Below are the code and all the weights of a small trained network. Each question names an input and a target symbol and asks about switching units off, where a switched-off unit gives its printed mean instead of its output.

import numpy as np


def w(rows, s, z=0):
    codes = np.array(rows[::2]) - 128.0
    scale = np.full(codes.shape[1], s)
    scale[-1] = z or s
    return codes * scale


def norm(h):
    return h / np.sqrt((h * h).mean(-1, keepdims=True) + 1e-5)


def f(y):
    return np.maximum(y, 0)


def softmax(a):
    e = np.exp(a - a.max(-1, keepdims=True))
    return e / e.sum(-1, keepdims=True)


def log_softmax(a):
    a = a - a.max(-1, keepdims=True)
    return a - np.log(np.exp(a).sum(-1, keepdims=True))


def net(x, mask):
    ids = ['ΔΨΩβεζηλμστφ'.index(c) for c in x.split()]
    T = len(ids)
    res = E[ids] + P[:T]
    u = 0
    for l in range(2):
        r = norm(res)
        for j in range(2):
            rows = slice(3 * j, 3 * j + 3)
            q, k, v = (r @ M[l][rows].T for M in (Q, K, V))
            z = softmax(np.where(np.tri(T) > 0, q @ k.T / 3**0.5, -1e9)) @ v
            o = O[l][rows]
            res = res + np.where(mask[u + j], z, o[:, -1]) @ o[:, :-1]
        u += 2
        y = f(norm(res) @ A[l][:, :-1].T + A[l][:, -1])
        res = res + np.where(mask[u : u + 4], y, B[l][:, -1]) @ B[l][:, :-1]
        u += 4
    return log_softmax(norm(res)[-1] @ U[:, :-1].T + U[:, -1])


Q, K, V, O, A, B = {}, {}, {}, {}, {}, {}
E = w([
[154,50,70,96,127,210,83],'Δ',
[102,138,94,58,241,132,73],'Ψ',
[87,56,62,74,74,52,26],'Ω',
[105,64,147,123,164,87,91],'β',
[146,79,70,114,241,110,90],'ε',
[97,53,87,138,199,119,83],'ζ',
[61,163,212,91,142,115,112],'η',
[163,125,100,64,235,175,98],'λ',
[175,188,139,113,171,119,50],'μ',
[120,97,112,166,111,56,98],'σ',
[148,144,118,154,207,141,38],'τ',
[122,253,3,155,152,216,76],'φ',
],0.017)
P = w([
[198,162,175,196,126,123,188],'0',
[43,47,193,115,206,204,4],'1',
[132,170,94,44,96,41,92],'2',
[51,71,169,164,180,230,23],'3',
[131,161,73,52,85,63,83],'4',
[31,106,174,201,187,161,39],'5',
[148,139,80,43,70,85,74],'6',
[72,90,162,217,178,120,66],'7',
[156,155,51,101,26,63,85],'8',
[76,117,173,214,220,102,82],'9',
[204,181,67,67,79,80,94],'10',
],0.012)
Q[0] = w([
[163,159,99,85,191,129,101],'L0H0',
[220,156,2,117,104,122,94],'L0H0',
[203,144,184,67,165,31,26],'L0H0',
[213,141,81,74,86,38,86],'L0H1',
[72,72,246,248,109,149,125],'L0H1',
[31,156,190,162,233,202,49],'L0H1',
],0.009)
K[0] = w([
[145,123,204,145,167,216,228],'L0H0',
[224,93,58,173,135,105,179],'L0H0',
[188,73,139,191,187,59,164],'L0H0',
[200,88,179,95,108,116,196],'L0H1',
[3,146,45,71,158,158,30],'L0H1',
[83,125,48,160,131,157,95],'L0H1',
],0.0082)
V[0] = w([
[150,101,165,169,74,143,118],'L0H0',
[185,97,68,160,81,97,2],'L0H0',
[192,159,54,119,39,106,185],'L0H0',
[175,50,22,102,94,181,57],'L0H1',
[44,186,43,121,64,57,134],'L0H1',
[47,89,166,215,166,63,218],'L0H1',
],0.0086)
O[0] = w([
[96,193,201,170,98,154,119,98],'L0H0',
[79,148,101,86,161,181,45,164],'L0H0',
[255,148,132,139,231,111,163,2],'L0H0',
[34,185,153,99,233,133,97,162],'L0H1',
[132,106,28,110,133,210,121,34],'L0H1',
[129,63,185,192,53,165,141,100],'L0H1',
],0.0097,0.0095)
A[0] = w([
[2,21,105,92,254,130,202,1],'L0N0',
[112,79,85,19,122,108,184,155],'L0N1',
[55,135,236,162,154,125,229,79],'L0N2',
[224,91,200,213,21,197,64,67],'L0N3',
],0.007,0.0034)
B[0] = w([
[107,46,158,176,128,210,47,254],'L0N0',
[223,212,5,159,76,96,30,184],'L0N1',
[118,116,42,2,60,143,166,152],'L0N2',
[152,88,100,85,128,181,176,188],'L0N3',
],0.011,0.0053)
Q[1] = w([
[23,34,127,194,254,144,138],'L1H0',
[180,218,51,43,119,91,105],'L1H0',
[55,118,198,226,215,210,177],'L1H0',
[117,136,96,100,78,93,92],'L1H1',
[153,136,136,2,58,144,84],'L1H1',
[127,133,185,214,226,241,128],'L1H1',
],0.0091)
K[1] = w([
[41,142,81,76,117,152,135],'L1H0',
[162,157,162,147,186,109,134],'L1H0',
[46,64,130,92,104,134,108],'L1H0',
[149,99,172,174,134,120,149],'L1H1',
[246,111,159,145,110,68,158],'L1H1',
[69,150,119,124,73,122,101],'L1H1',
],0.014)
V[1] = w([
[71,156,170,109,93,107,27],'L1H0',
[12,127,67,13,114,91,107],'L1H0',
[170,95,110,138,156,70,85],'L1H0',
[118,202,145,52,120,187,137],'L1H1',
[81,147,29,106,75,151,133],'L1H1',
[147,178,138,30,79,61,180],'L1H1',
],0.011)
O[1] = w([
[155,148,191,100,40,195,161,253],'L1H0',
[133,145,100,39,156,94,191,227],'L1H0',
[142,144,95,28,155,109,76,144],'L1H0',
[85,219,115,172,85,136,163,126],'L1H1',
[3,113,119,116,88,153,159,123],'L1H1',
[141,150,108,128,69,15,153,126],'L1H1',
],0.013,0.011)
A[1] = w([
[87,125,53,127,101,44,209,60],'L1N0',
[146,122,15,189,187,135,47,75],'L1N1',
[178,40,114,254,185,195,98,55],'L1N2',
[148,222,52,144,212,5,137,253],'L1N3',
],0.0096,0.0058)
B[1] = w([
[154,115,66,28,162,108,181,157],'L1N0',
[60,72,234,67,164,181,103,168],'L1N1',
[178,113,130,30,140,193,253,155],'L1N2',
[32,59,196,255,169,107,174,253],'L1N3',
],0.0093,0.0062)
U = w([
[126,49,140,149,163,172,157,206],'Δ',
[28,52,142,206,136,159,97,112],'Ψ',
[107,175,10,140,122,181,151,239],'Ω',
[120,113,168,189,125,122,58,115],'β',
[102,120,127,143,134,72,182,253],'ε',
[87,126,154,73,68,132,240,30],'ζ',
[157,169,153,144,79,151,91,98],'η',
[179,103,157,66,159,122,132,37],'λ',
[87,91,74,80,105,101,94,33],'μ',
[102,82,147,174,72,136,150,134],'σ',
[133,82,81,160,85,142,141,222],'τ',
[97,179,194,108,153,125,152,65],'φ',
],0.012,0.0038)

Each question gives the input, a string of symbols that net reads in full, and the target symbol t.
The units are the heads (3 rows each of Q, K, V and O) and the neurons (one row each of A and B). Each row of codes is followed by its name. A weight is (code - 128) times the scale printed after its matrix; where a second scale follows, it is the last column's (O, A, B and U).
mask holds one flag per unit, layer by layer, with each layer's heads first. A switched-off unit (its flag False) gives its mean, the last column of its rows in O or B, instead of its output. The means were averaged over made-up inputs and are rounded, as every weight is.
A unit's drop is (log p(t) with every unit on - log p(t) with that unit switched off) / (log p(t) with every unit on - log p(t) with every unit switched off).
The circuit of an input: a set's keep is (log p(t) with only the set's units on - log p(t) with every unit switched off) / (log p(t) with every unit on - log p(t) with every unit switched off). Starting from all 12 units, units are removed one at a time, each time the one whose removal leaves the highest keep (on an exact tie, the one counted first), for as long as the keep stays at least 0.8.
circuit, biggest first: the units of the circuit, biggest drop first
most important unit: the unit with the biggest drop
top k neurons: the k neurons with the biggest drops, biggest first
top k neurons in layer l: the k neurons of layer l with the biggest drops, biggest first
heads that matter: for each layer, one digit per head in row order, 1 if its drop is at least 0.15 and else 0, layers parted by /
input λ Ψ η τ ζ, target ε: circuit, biggest first -> [L0H1 L1H1 L0N2 L0H0]
input Ψ τ λ β ε τ Ω Δ φ η, target ζ: heads that matter -> 10 / 10
input ζ μ ζ Ω β ζ σ ε Ψ, target ζ: circuit, biggest first -> [L0H1 L1H0]
input μ η ε ζ ζ, target β: circuit, biggest first -> [L1H0 L0H0 L0H1]
input Ψ ζ η Ω φ, target μ: circuit, biggest first -> [L0H0 L0H1 L1H0 L1H1]
input ζ σ φ λ ζ λ ζ μ λ τ ζ, target ζ: circuit, biggest first -> [L1H0]
input σ τ β λ λ φ λ β φ, target Δ: top 2 neurons in layer 1 -> [L1N2 L1N1]
input ζ Δ ζ τ λ φ Δ ε φ, target ζ: circuit, biggest first -> [L0N2 L0H1 L1H0]
input φ η η μ η, target Ψ: circuit, biggest first -> [L1H0 L0H0]
input Δ φ Ψ λ, target Ω: circuit, biggest first -> [L0H1 L1H1]
input Δ η μ σ λ λ Ψ, target φ: circuit, biggest first -> [L0H1 L0H0]
input λ η τ μ φ ε ζ ε φ λ, target Ω: heads that matter -> 01 / 10
input φ τ λ, target Ψ: circuit, biggest first -> [L1H0 L0H0 L1N3]
input ε Ψ ζ Ψ λ ε λ, target λ: most important unit -> L0H0
input ε φ ε, target λ: circuit, biggest first -> [L1H1 L0H1 L1H0]
input σ μ λ μ Δ, target Δ: heads that matter -> 11 / 10
input τ ζ ζ τ λ η, target ζ: heads that matter -> 00 / 10
input Ψ ζ ζ τ η, target μ: heads that matter -> 11 / 10
input λ λ λ φ η ζ μ τ ζ ζ σ, target ε: heads that matter -> 11 / 00
input β ζ τ, target σ: circuit, biggest first -> [L0H1]
input ζ η ζ μ φ ε τ, target ζ: heads that matter -> 01 / 10
input ε Ω Δ ζ μ τ σ φ μ, target λ: heads that matter -> 10 / 01
input ε ζ ζ μ λ φ Ω φ φ, target λ: heads that matter -> 11 / 01
input σ λ Ψ, target Δ: heads that matter -> 11 / 10
input ζ φ τ λ μ η τ, target ζ: top 4 neurons -> [L0N2 L0N0 L0N3 L0N1]
input η τ η λ φ, target τ: heads that matter -> 01 / 10
input τ β μ ε Ω, target η: most important unit -> L1H0
input λ η μ, target ε: top 2 neurons -> [L0N2 L1N3]
input σ β Ψ ζ λ ζ τ λ λ, target Δ: top 2 neurons in layer 1 -> [L1N2 L1N1]
input ζ Ψ Ψ λ τ ε Δ, target ζ: top 2 neurons -> [L0N2 L0N0]
